Here is a tiny trained network, its code and every weight. The questions are about switching its units off for an input and a target symbol, where a switched-off unit gives its printed mean instead of its output.

import numpy as np


def w(rows, s, z=0):
    codes = np.array(rows[::2]) - 128.0
    scale = np.full(codes.shape[1], s)
    scale[-1] = z or s
    return codes * scale


def f(y):
    return y / 2 * (1 + np.tanh(0.7978845608 * (y + 0.044715 * y**3)))


def softmax(a):
    e = np.exp(a - a.max(-1, keepdims=True))
    return e / e.sum(-1, keepdims=True)


def log_softmax(a):
    a = a - a.max(-1, keepdims=True)
    return a - np.log(np.exp(a).sum(-1, keepdims=True))


def net(x, mask):
    ids = ['Ξβγδεθψ'.index(c) for c in x.split()]
    T = len(ids)
    res = E[ids] + P[:T]
    r = res
    for j in range(3):
        rows = slice(2 * j, 2 * j + 2)
        q, k, v = (r @ M[0][rows].T for M in (Q, K, V))
        z = softmax(np.where(np.tri(T) > 0, q @ k.T / 2**0.5, -1e9)) @ v
        o = O[0][rows]
        res = res + np.where(mask[j], z, o[:, -1]) @ o[:, :-1]
    y = f(res @ A[0][:, :-1].T + A[0][:, -1])
    res = res + np.where(mask[3:19], y, B[0][:, -1]) @ B[0][:, :-1]
    return log_softmax(res[-1] @ U[:, :-1].T + U[:, -1])


Q, K, V, O, A, B = {}, {}, {}, {}, {}, {}
E = w([
[159,141,3,108,163],'Ξ',
[153,72,144,145,102],'β',
[108,136,138,146,75],'γ',
[117,150,181,80,166],'δ',
[111,115,181,126,145],'ε',
[100,166,163,107,119],'θ',
[156,83,169,98,169],'ψ',
],0.025)
P = w([
[129,124,119,147,116],'0',
[169,143,137,211,177],'1',
[103,130,115,190,186],'2',
[82,96,108,96,80],'3',
[190,122,155,123,81],'4',
[170,171,145,249,208],'5',
[57,121,104,178,167],'6',
[106,109,135,102,71],'7',
],0.014)
Q[0] = w([
[163,158,58,67,168],'head 0',
[136,69,145,145,120],'head 0',
[162,69,123,176,154],'head 1',
[129,217,145,137,127],'head 1',
[197,108,188,9,23],'head 2',
[225,203,178,218,160],'head 2',
],0.015)
K[0] = w([
[72,107,189,110,134],'head 0',
[129,124,101,146,119],'head 0',
[108,108,172,96,89],'head 1',
[89,104,49,101,145],'head 1',
[104,151,8,194,229],'head 2',
[3,34,115,44,102],'head 2',
],0.016)
V[0] = w([
[118,121,5,58,170],'head 0',
[186,151,88,185,85],'head 0',
[203,166,43,83,129],'head 1',
[163,119,165,114,165],'head 1',
[206,16,127,119,213],'head 2',
[108,207,132,17,255],'head 2',
],0.0093)
O[0] = w([
[148,206,96,184,106,3],'head 0',
[125,188,99,116,140,134],'head 0',
[63,144,81,12,178,69],'head 1',
[131,121,140,138,163,179],'head 1',
[223,199,140,248,239,85],'head 2',
[19,57,81,206,231,228],'head 2',
],0.011,0.0025)
A[0] = w([
[68,13,156,152,110,53],'neuron 0',
[198,144,91,135,75,86],'neuron 1',
[155,189,112,190,190,72],'neuron 2',
[136,103,101,63,111,74],'neuron 3',
[154,145,115,57,135,108],'neuron 4',
[146,99,180,102,175,182],'neuron 5',
[173,46,128,135,114,130],'neuron 6',
[162,73,198,117,141,120],'neuron 7',
[150,93,9,183,62,69],'neuron 8',
[149,121,168,214,72,135],'neuron 9',
[54,120,106,136,178,57],'neuron 10',
[138,206,14,181,102,5],'neuron 11',
[134,187,117,103,86,129],'neuron 12',
[76,177,139,178,78,78],'neuron 13',
[204,131,106,145,128,121],'neuron 14',
[179,126,167,92,81,105],'neuron 15',
],0.011,0.014)
B[0] = w([
[135,174,106,69,201,249],'neuron 0',
[85,143,116,138,163,165],'neuron 1',
[65,87,79,108,61,200],'neuron 2',
[141,108,142,223,189,151],'neuron 3',
[109,117,143,164,160,159],'neuron 4',
[134,108,110,209,106,219],'neuron 5',
[40,128,193,163,105,179],'neuron 6',
[118,188,106,49,49,201],'neuron 7',
[199,138,108,2,140,149],'neuron 8',
[162,185,144,130,154,192],'neuron 9',
[198,108,160,116,111,192],'neuron 10',
[164,75,220,104,121,173],'neuron 11',
[81,41,111,147,104,176],'neuron 12',
[167,107,194,109,136,144],'neuron 13',
[138,151,77,93,169,168],'neuron 14',
[165,80,114,77,163,191],'neuron 15',
],0.0088,0.016)
U = w([
[176,103,7,146,121,69],'Ξ',
[222,207,140,141,136,107],'β',
[171,61,156,192,62,109],'γ',
[165,93,183,218,230,59],'δ',
[136,225,253,243,91,145],'ε',
[37,252,87,105,105,175],'θ',
[136,164,25,246,57,254],'ψ',
],0.0047,0.0041)

Each question gives the input, a string of symbols that net reads in full, and the target symbol t.
The units are the heads (2 rows each of Q, K, V and O) and the neurons (one row each of A and B). Each row of codes is followed by its name. A weight is (code - 128) times the scale printed after its matrix; where a second scale follows, it is the last column's (O, A, B and U).
mask holds one flag per unit, heads first, then neurons. A switched-off unit (its flag False) gives its mean, the last column of its rows in O or B, instead of its output. The means were averaged over made-up inputs and are rounded, as every weight is.
A unit's drop is (log p(t) with every unit on - log p(t) with that unit switched off) / (log p(t) with every unit on - log p(t) with every unit switched off).
The circuit of an input: a set's keep is (log p(t) with only the set's units on - log p(t) with every unit switched off) / (log p(t) with every unit on - log p(t) with every unit switched off). Starting from the 12 units with the biggest drops (on a tie, the unit counted first), units are removed one at a time, each time the one whose removal leaves the highest keep (on an exact tie, the one counted first), for as long as the keep stays at least 0.8.
units of the circuit, in order: the units of the circuit, biggest drop first
k most important neurons: the k neurons with the biggest drops, biggest first
heads that matter: for each layer, one digit per head in row order, 1 if its drop is at least 0.15 and else 0, layers parted by /
input β θ θ δ β ε γ ψ, target ε: heads that matter -> 011
input γ δ θ ε γ, target θ: units of the circuit, in order -> [head 2; neuron 0; neuron 5]
input θ θ θ ψ β ε θ, target β: most important neuron -> [neuron 15]
input β ψ ψ δ β β β, target β: heads that matter -> 001
input ε γ θ ε, target γ: 2 most important neurons -> [neuron 15; neuron 0]
input Ξ δ θ θ θ ε, target ε: units of the circuit, in order -> [head 0; neuron 11]
input Ξ ψ β δ θ δ ψ ε, target ε: units of the circuit, in order -> [neuron 11; head 0]
input θ δ δ γ, target δ: units of the circuit, in order -> [head 2; neuron 7]
input Ξ δ δ γ, target γ: heads that matter -> 110
input θ δ γ β ψ, target γ: units of the circuit, in order -> [head 2; neuron 0]
input ψ δ θ γ ε, target θ: units of the circuit, in order -> [head 2; neuron 0; neuron 7; head 0]
input θ γ Ξ γ δ ψ δ δ, target δ: heads that matter -> 010
input ε ψ ψ, target ε: heads that matter -> 010
input δ ε θ ε θ δ ε, target θ: heads that matter -> 101
input ψ γ β, target ψ: heads that matter -> 001
input ε θ δ ψ θ Ξ γ ψ, target ψ: heads that matter -> 101
input δ δ γ ψ θ γ, target ψ: units of the circuit, in order -> [head 2; neuron 2]
input δ ε θ θ θ δ, target θ: units of the circuit, in order -> [head 2]
input ψ δ ψ Ξ γ δ θ β, target β: heads that matter -> 100
input θ δ δ γ Ξ θ, target θ: 2 most important neurons -> [neuron 5; neuron 10]
input γ ψ θ θ, target ψ: units of the circuit, in order -> [head 2; neuron 2; neuron 0]
input δ θ β θ β δ ε, target β: units of the circuit, in order -> [head 2]
